Below are the code and all the weights of a small trained network. Each question names an input and a target symbol and asks about switching units off, where a switched-off unit gives its printed mean instead of its output.

import numpy as np


def w(rows, s, z=0):
    codes = np.array(rows[::2]) - 128.0
    scale = np.full(codes.shape[1], s)
    scale[-1] = z or s
    return codes * scale


def norm(h):
    return h / np.sqrt((h * h).mean(-1, keepdims=True) + 1e-5)


def f(y):
    return y / 2 * (1 + np.tanh(0.7978845608 * (y + 0.044715 * y**3)))


def softmax(a):
    e = np.exp(a - a.max(-1, keepdims=True))
    return e / e.sum(-1, keepdims=True)


def log_softmax(a):
    a = a - a.max(-1, keepdims=True)
    return a - np.log(np.exp(a).sum(-1, keepdims=True))


def net(x, mask):
    ids = ['ΛΞΣβεζθτω'.index(c) for c in x.split()]
    T = len(ids)
    res = E[ids] + P[:T]
    u = 0
    for l in range(3):
        q, k, v = (norm(res) @ M[l].T for M in (Q, K, V))
        z = softmax(np.where(np.tri(T) > 0, q @ k.T / 2**0.5, -1e9)) @ v
        res = res + np.where(mask[u], z, O[l][:, -1]) @ O[l][:, :-1]
        u += 1
        y = f(norm(res) @ A[l][:, :-1].T + A[l][:, -1])
        res = res + np.where(mask[u : u + 8], y, B[l][:, -1]) @ B[l][:, :-1]
        u += 8
    return log_softmax(norm(res)[-1] @ U[:, :-1].T + U[:, -1])


Q, K, V, O, A, B = {}, {}, {}, {}, {}, {}
E = w([
[104,116,178,127,213,69,142],'Λ',
[202,193,136,126,126,125,153],'Ξ',
[178,215,163,113,137,76,155],'Σ',
[195,131,97,137,127,162,113],'β',
[180,173,146,120,121,106,145],'ε',
[120,133,159,97,158,39,129],'ζ',
[149,176,172,107,142,63,145],'θ',
[41,124,73,72,2,197,154],'τ',
[148,124,124,133,146,171,149],'ω',
],0.0018)
P = w([
[123,92,212,130,126,93,8],'0',
[155,160,133,55,182,145,112],'1',
[159,147,135,62,166,135,142],'2',
[153,143,136,71,159,121,159],'3',
[151,141,133,77,155,121,169],'4',
[148,139,127,82,150,116,177],'5',
[145,135,120,85,147,116,183],'6',
[147,135,120,90,151,114,186],'7',
[140,139,118,93,147,109,193],'8',
[141,135,114,91,144,108,198],'9',
[133,134,112,93,141,109,199],'10',
],0.0011)
Q[0] = w([
[200,135,53,66,130,195,248],'0.h1',
[162,152,132,254,47,207,8],'0.h1',
],0.0053)
K[0] = w([
[123,113,90,73,2,222,118],'0.h1',
[254,174,136,211,175,126,146],'0.h1',
],0.005)
V[0] = w([
[135,166,87,108,6,153,110],'0.h1',
[88,82,147,144,135,234,139],'0.h1',
],0.0022)
O[0] = w([
[153,95,131,45,196,6,109,254],'0.h1',
[114,119,148,170,217,117,170,43],'0.h1',
],0.0024,0.00046)
A[0] = w([
[138,63,87,203,62,206,53,8],'0.n1',
[105,107,87,99,141,155,113,132],'0.n2',
[146,173,118,91,60,55,103,156],'0.n3',
[46,75,131,133,41,205,81,102],'0.n4',
[30,18,78,128,132,36,137,47],'0.n5',
[78,107,125,251,152,187,162,35],'0.n6',
[156,157,136,67,98,137,223,101],'0.n7',
[115,253,160,134,45,173,187,44],'0.n8',
],0.0034,0.0012)
B[0] = w([
[105,76,200,249,14,110,41,84],'0.n1',
[147,120,184,188,160,82,149,117],'0.n2',
[77,80,140,163,180,213,204,203],'0.n3',
[161,82,124,95,200,31,101,86],'0.n4',
[254,211,98,172,93,179,165,108],'0.n5',
[161,114,125,94,154,229,191,86],'0.n6',
[112,116,120,236,196,119,78,252],'0.n7',
[203,176,184,160,231,131,142,193],'0.n8',
],0.0023)
Q[1] = w([
[227,106,112,222,57,236,36],'1.h1',
[185,154,202,207,92,253,69],'1.h1',
],0.004)
K[1] = w([
[232,144,1,158,200,122,166],'1.h1',
[156,193,29,88,237,113,225],'1.h1',
],0.0054)
V[1] = w([
[38,68,5,213,160,49,123],'1.h1',
[144,242,73,39,157,60,212],'1.h1',
],0.0018)
O[1] = w([
[146,255,80,84,210,136,109,6],'1.h1',
[51,68,84,149,186,91,129,77],'1.h1',
],0.0026,0.0018)
A[1] = w([
[96,170,154,92,124,56,141,178],'1.n1',
[89,118,173,187,62,143,88,131],'1.n2',
[56,184,26,129,92,96,138,26],'1.n3',
[137,137,104,164,123,40,56,6],'1.n4',
[151,120,2,152,82,147,73,28],'1.n5',
[166,174,150,156,114,173,116,142],'1.n6',
[149,218,146,90,98,141,145,133],'1.n7',
[44,157,70,161,166,97,102,68],'1.n8',
],0.0044,0.0018)
B[1] = w([
[160,87,50,105,125,206,95,222],'1.n1',
[192,109,102,210,150,113,55,104],'1.n2',
[117,95,17,128,81,73,149,1],'1.n3',
[172,19,151,41,139,83,142,26],'1.n4',
[126,72,165,143,212,204,220,69],'1.n5',
[68,54,145,152,211,128,129,218],'1.n6',
[164,61,75,215,88,142,83,177],'1.n7',
[194,4,164,196,87,168,129,73],'1.n8',
],0.0026,0.001)
Q[2] = w([
[212,125,3,93,54,24,199],'2.h1',
[33,237,242,163,111,225,154],'2.h1',
],0.004)
K[2] = w([
[105,156,60,194,43,214,196],'2.h1',
[196,103,187,88,138,17,1],'2.h1',
],0.0049)
V[2] = w([
[65,233,20,158,38,145,222],'2.h1',
[129,1,59,208,17,208,133],'2.h1',
],0.0017)
O[2] = w([
[5,215,202,171,197,170,197,2],'2.h1',
[223,142,144,235,252,80,179,126],'2.h1',
],0.0022,0.0017)
A[2] = w([
[109,62,178,127,104,78,124,19],'2.n1',
[166,87,172,215,71,115,3,92],'2.n2',
[150,163,140,163,127,98,198,127],'2.n3',
[103,156,222,141,96,106,158,77],'2.n4',
[126,164,114,84,160,139,96,39],'2.n5',
[32,62,147,89,151,83,161,71],'2.n6',
[175,105,139,110,148,158,154,11],'2.n7',
[138,128,168,134,131,178,158,6],'2.n8',
],0.0055,0.0017)
B[2] = w([
[132,158,76,166,64,75,185,115],'2.n1',
[164,176,198,128,254,78,134,250],'2.n2',
[85,75,151,156,173,136,115,187],'2.n3',
[172,106,126,143,187,179,154,122],'2.n4',
[110,112,105,191,83,111,158,126],'2.n5',
[102,132,151,173,147,153,80,147],'2.n6',
[42,117,120,191,140,182,149,178],'2.n7',
[66,73,61,156,106,169,194,140],'2.n8',
],0.0041,0.0024)
U = w([
[230,147,231,170,238,94,106,253],'Λ',
[14,26,112,190,172,225,177,177],'Ξ',
[202,44,145,204,18,20,232,92],'Σ',
[30,193,245,17,53,193,29,64],'β',
[46,253,51,65,117,80,241,38],'ε',
[233,87,178,7,52,201,206,37],'ζ',
[228,220,26,215,67,207,51,116],'θ',
[13,135,202,240,20,48,10,62],'τ',
[111,21,11,43,153,39,28,89],'ω',
],0.0068,0.0025)

Each question gives the input, a string of symbols that net reads in full, and the target symbol t.
The units are the heads (2 rows each of Q, K, V and O) and the neurons (one row each of A and B). Each row of codes is followed by its name. A weight is (code - 128) times the scale printed after its matrix; where a second scale follows, it is the last column's (O, A, B and U).
mask holds one flag per unit, layer by layer, with each layer's heads first. A switched-off unit (its flag False) gives its mean, the last column of its rows in O or B, instead of its output. The means were averaged over made-up inputs and are rounded, as every weight is.
A unit's drop is (log p(t) with every unit on - log p(t) with that unit switched off) / (log p(t) with every unit on - log p(t) with every unit switched off).
The circuit of an input: a set's keep is (log p(t) with only the set's units on - log p(t) with every unit switched off) / (log p(t) with every unit on - log p(t) with every unit switched off). Starting from the 12 units with the biggest drops (on a tie, the unit counted first), units are removed one at a time, each time the one whose removal leaves the highest keep (on an exact tie, the one counted first), for as long as the keep stays at least 0.8.
circuit, biggest first: the units of the circuit, biggest drop first
most important unit: the unit with the biggest drop
k most important neurons: the k neurons with the biggest drops, biggest first
top k neurons in layer l: the k neurons of layer l with the biggest drops, biggest first
input ζ ε ζ β ω Σ τ θ ω, target ε: 2 most important neurons : (0.n4; 0.n7)
input θ ζ Λ Σ ε ε ζ Ξ Λ ζ, target Ξ: 4 most important neurons : (0.n3; 0.n8; 1.n7; 0.n1)
input Λ θ ω ζ θ Σ β τ β ζ θ, target Ξ: circuit, biggest first : (2.h1; 1.n1; 2.n2; 0.h1)
input β τ Λ β ω ε β Λ β Λ θ, target θ: top 2 neurons in layer 0 : (0.n1; 0.n4)
input Ξ τ ε θ ω β ω ζ β ζ, target Σ: most important unit : 1.h1
input Λ τ ζ Λ θ ε, target Ξ: top 4 neurons in layer 1 : (1.n7; 1.n1; 1.n2; 1.n8)
input β θ Λ ζ ω Ξ Λ τ, target θ: circuit, biggest first : (1.h1; 0.n1; 1.n7; 0.n4)
input β Σ Σ τ ω, target θ: 2 most important neurons : (0.n1; 2.n2)
input ω ε Ξ ω Ξ Σ ω Ξ, target Ξ: circuit, biggest first : (2.n2; 1.h1)
input Σ ζ ω ε Λ Σ, target Ξ: 4 most important neurons : (0.n3; 0.n8; 2.n2; 0.n1)
input τ Σ θ ε Ξ ζ θ Σ ζ ω Λ, target ω: top 2 neurons in layer 0 : (0.n4; 0.n3)
input ω Σ θ θ Σ ω, target Ξ: 3 most important neurons : (0.n6; 1.n7; 2.n2)
input ζ Σ ζ Λ ω Λ β τ β θ, target ε: top 2 neurons in layer 2 : (2.n5; 2.n2)
input ε ε ω τ β ε, target ζ: 4 most important neurons : (0.n7; 0.n3; 0.n4; 2.n2)
input Λ β ω ω β ω, target Ξ: circuit, biggest first : (2.n2)
input ω β τ β ε β Λ τ ω β Λ, target Ξ: top 3 neurons in layer 2 : (2.n2; 2.n3; 2.n7)
input ζ Ξ ω Ξ θ ε β τ, target ε: 4 most important neurons : (0.n4; 0.n5; 0.n7; 1.n8)
input θ ω ζ β Σ Ξ ε Ξ Σ ε, target Ξ: 2 most important neurons : (0.n3; 0.n8)
input Σ Σ β ω β β Ξ Σ Σ τ Σ, target τ: 3 most important neurons : (2.n6; 0.n7; 0.n4)
input ε Σ Λ Σ ε Λ Ξ Ξ τ Λ β, target ζ: top 3 neurons in layer 0 : (0.n3; 0.n7; 0.n4)
input τ ω β θ, target ω: top 2 neurons in layer 1 : (1.n1; 1.n8)
input τ ε Σ ω Λ Σ ζ ω, target ω: most important unit : 0.n4
input ζ ε ε β ε Σ θ Ξ ζ Σ θ, target Ξ: top 2 neurons in layer 2 : (2.n2; 2.n8)
input Λ θ θ Σ Ξ Ξ, target Ξ: top 2 neurons in layer 2 : (2.n2; 2.n8)
input Λ ε τ Σ, target Ξ: top 2 neurons in layer 0 : (0.n7; 0.n5)
